Below are the code and all the weights of a small trained network. Each question names an input and a class and asks about switching units off, where a switched-off unit gives its printed mean instead of its output.

import numpy as np


def w(rows, s, z=0):
    codes = np.array(rows[::2]) - 128.0
    scale = np.full(codes.shape[1], s)
    scale[-1] = z or s
    return codes * scale


def f(y):
    return np.maximum(y, 0)


def log_softmax(a):
    a = a - a.max(-1, keepdims=True)
    return a - np.log(np.exp(a).sum(-1, keepdims=True))


def net(x, mask):
    res = np.array(x, float).reshape(1, 7) / 4 @ E
    y = f(res @ A[0][:, :-1].T + A[0][:, -1])
    res = res + np.where(mask, y, B[0][:, -1]) @ B[0][:, :-1]
    return log_softmax(res[-1] @ U[:, :-1].T + U[:, -1])


A, B = {}, {}
E = w([
[132,128,134],'x0',
[128,126,126],'x1',
[6,116,196],'x2',
[129,129,127],'x3',
[127,131,127],'x4',
[189,128,244],'x5',
[101,254,134],'x6',
],0.0097)
A[0] = w([
[128,172,137,64],'N0',
[43,79,156,60],'N1',
[79,132,164,69],'N2',
[137,178,133,80],'N3',
[183,156,181,185],'N4',
[207,155,99,68],'N5',
[160,211,141,163],'N6',
[163,117,156,178],'N7',
[89,121,80,202],'N8',
[148,65,120,93],'N9',
[89,108,168,133],'N10',
[108,173,134,60],'N11',
[157,71,118,87],'N12',
[156,118,112,141],'N13',
[96,122,148,62],'N14',
[112,175,126,82],'N15',
[213,117,159,151],'N16',
[150,163,178,178],'N17',
[116,183,112,80],'N18',
[153,76,165,163],'N19',
[94,143,167,127],'N20',
[88,110,151,88],'N21',
[65,82,148,39],'N22',
[92,113,111,94],'N23',
[114,76,129,156],'N24',
[103,112,155,128],'N25',
[133,168,116,89],'N26',
[155,136,115,76],'N27',
[186,138,65,151],'N28',
[145,90,114,69],'N29',
[178,112,148,110],'N30',
[138,111,149,116],'N31',
[128,129,112,170],'N32',
[147,128,106,90],'N33',
[143,109,154,100],'N34',
[164,141,115,65],'N35',
[198,141,77,74],'N36',
[130,126,5,104],'N37',
[130,178,114,100],'N38',
[151,116,178,195],'N39',
[132,139,145,254],'N40',
[99,190,126,161],'N41',
[59,142,140,85],'N42',
[165,117,167,112],'N43',
[119,193,160,91],'N44',
],0.018,0.0057)
B[0] = w([
[193,89,148,155],'N0',
[120,217,202,199],'N1',
[128,173,168,173],'N2',
[211,63,178,163],'N3',
[80,143,51,214],'N4',
[120,186,226,209],'N5',
[167,61,91,214],'N6',
[99,151,61,182],'N7',
[107,118,22,203],'N8',
[219,77,153,181],'N9',
[118,122,146,181],'N10',
[136,89,155,159],'N11',
[142,78,158,179],'N12',
[71,184,148,169],'N13',
[133,195,183,151],'N14',
[143,84,144,163],'N15',
[95,182,119,218],'N16',
[78,100,32,196],'N17',
[160,114,127,171],'N18',
[150,95,91,194],'N19',
[94,172,145,177],'N20',
[87,174,189,163],'N21',
[140,137,165,176],'N22',
[107,96,132,155],'N23',
[235,32,74,177],'N24',
[86,184,160,163],'N25',
[141,93,156,158],'N26',
[97,253,225,151],'N27',
[67,171,151,234],'N28',
[169,111,160,157],'N29',
[95,113,149,176],'N30',
[129,106,108,150],'N31',
[84,116,107,156],'N32',
[114,140,179,153],'N33',
[156,128,78,153],'N34',
[112,227,205,157],'N35',
[94,214,252,216],'N36',
[98,116,104,254],'N37',
[167,53,151,169],'N38',
[71,102,19,195],'N39',
[94,102,13,184],'N40',
[187,36,75,196],'N41',
[167,139,175,182],'N42',
[126,151,100,175],'N43',
[169,52,137,184],'N44',
],0.0047,0.013)
U = w([
[122,185,219,60],'0',
[128,120,98,254],'1',
[96,130,63,125],'2',
[255,72,172,71],'3',
],0.011,0.0045)

Each question gives the input, the list of numbers given to net, and the class t.
The units are the neurons (one row each of A and B). Each row of codes is followed by its name. A weight is (code - 128) times the scale printed after its matrix; where a second scale follows, it is the last column's (A, B and U).
mask holds one flag per neuron, in row order. A switched-off neuron (its flag False) gives its mean, the last column of its row in B, instead of its output. The means were averaged over made-up inputs and are rounded, as every weight is.
A unit's drop is (log p(t) with every unit on - log p(t) with that unit switched off) / (log p(t) with every unit on - log p(t) with every unit switched off).
The circuit of an input: a set's keep is (log p(t) with only the set's units on - log p(t) with every unit switched off) / (log p(t) with every unit on - log p(t) with every unit switched off). Starting from the 12 units with the biggest drops (on a tie, the unit counted first), units are removed one at a time, each time the one whose removal leaves the highest keep (on an exact tie, the one counted first), for as long as the keep stays at least 0.8.
units of the circuit, in order: the units of the circuit, biggest drop first
most important unit: the unit with the biggest drop
k most important neurons: the k neurons with the biggest drops, biggest first
drop when u is switched off: that unit's drop, to one decimal
input [8,6,-8,2,-5,-5,8], class 0: 2 most important neurons	(N36, N28)
input [2,-7,-1,-1,-8,7,-7], class 2: most important unit	N39
input [-2,-8,4,-7,6,8,8], class 2: units of the circuit, in order	(N17, N4)
input [3,7,7,-2,3,-5,2], class 0: units of the circuit, in order	(N1, N42)
input [-6,7,6,7,4,8,1], class 2: units of the circuit, in order	(N39, N17)
input [-3,7,1,-1,5,-7,-8], class 3: units of the circuit, in order	(N9, N24)
input [1,7,-4,7,4,4,7], class 3: units of the circuit, in order	(N3, N6)
input [5,-5,5,1,-7,4,7], class 3: units of the circuit, in order	(N44, N41, N6)
input [5,-3,8,-6,1,-8,2], class 0: 2 most important neurons	(N1, N42)
input [2,-4,2,-1,1,7,7], class 2: 2 most important neurons	(N17, N4)
input [3,6,0,2,6,2,5], class 3: drop when N17 is switched off	-0.1
input [-6,-8,-2,-5,8,7,-7], class 2: drop when N39 is switched off	0.3
input [-6,-2,6,1,-3,8,-4], class 2: drop when N36 is switched off	0.2
input [-4,4,8,-6,6,-5,-2], class 0: units of the circuit, in order	(N1)
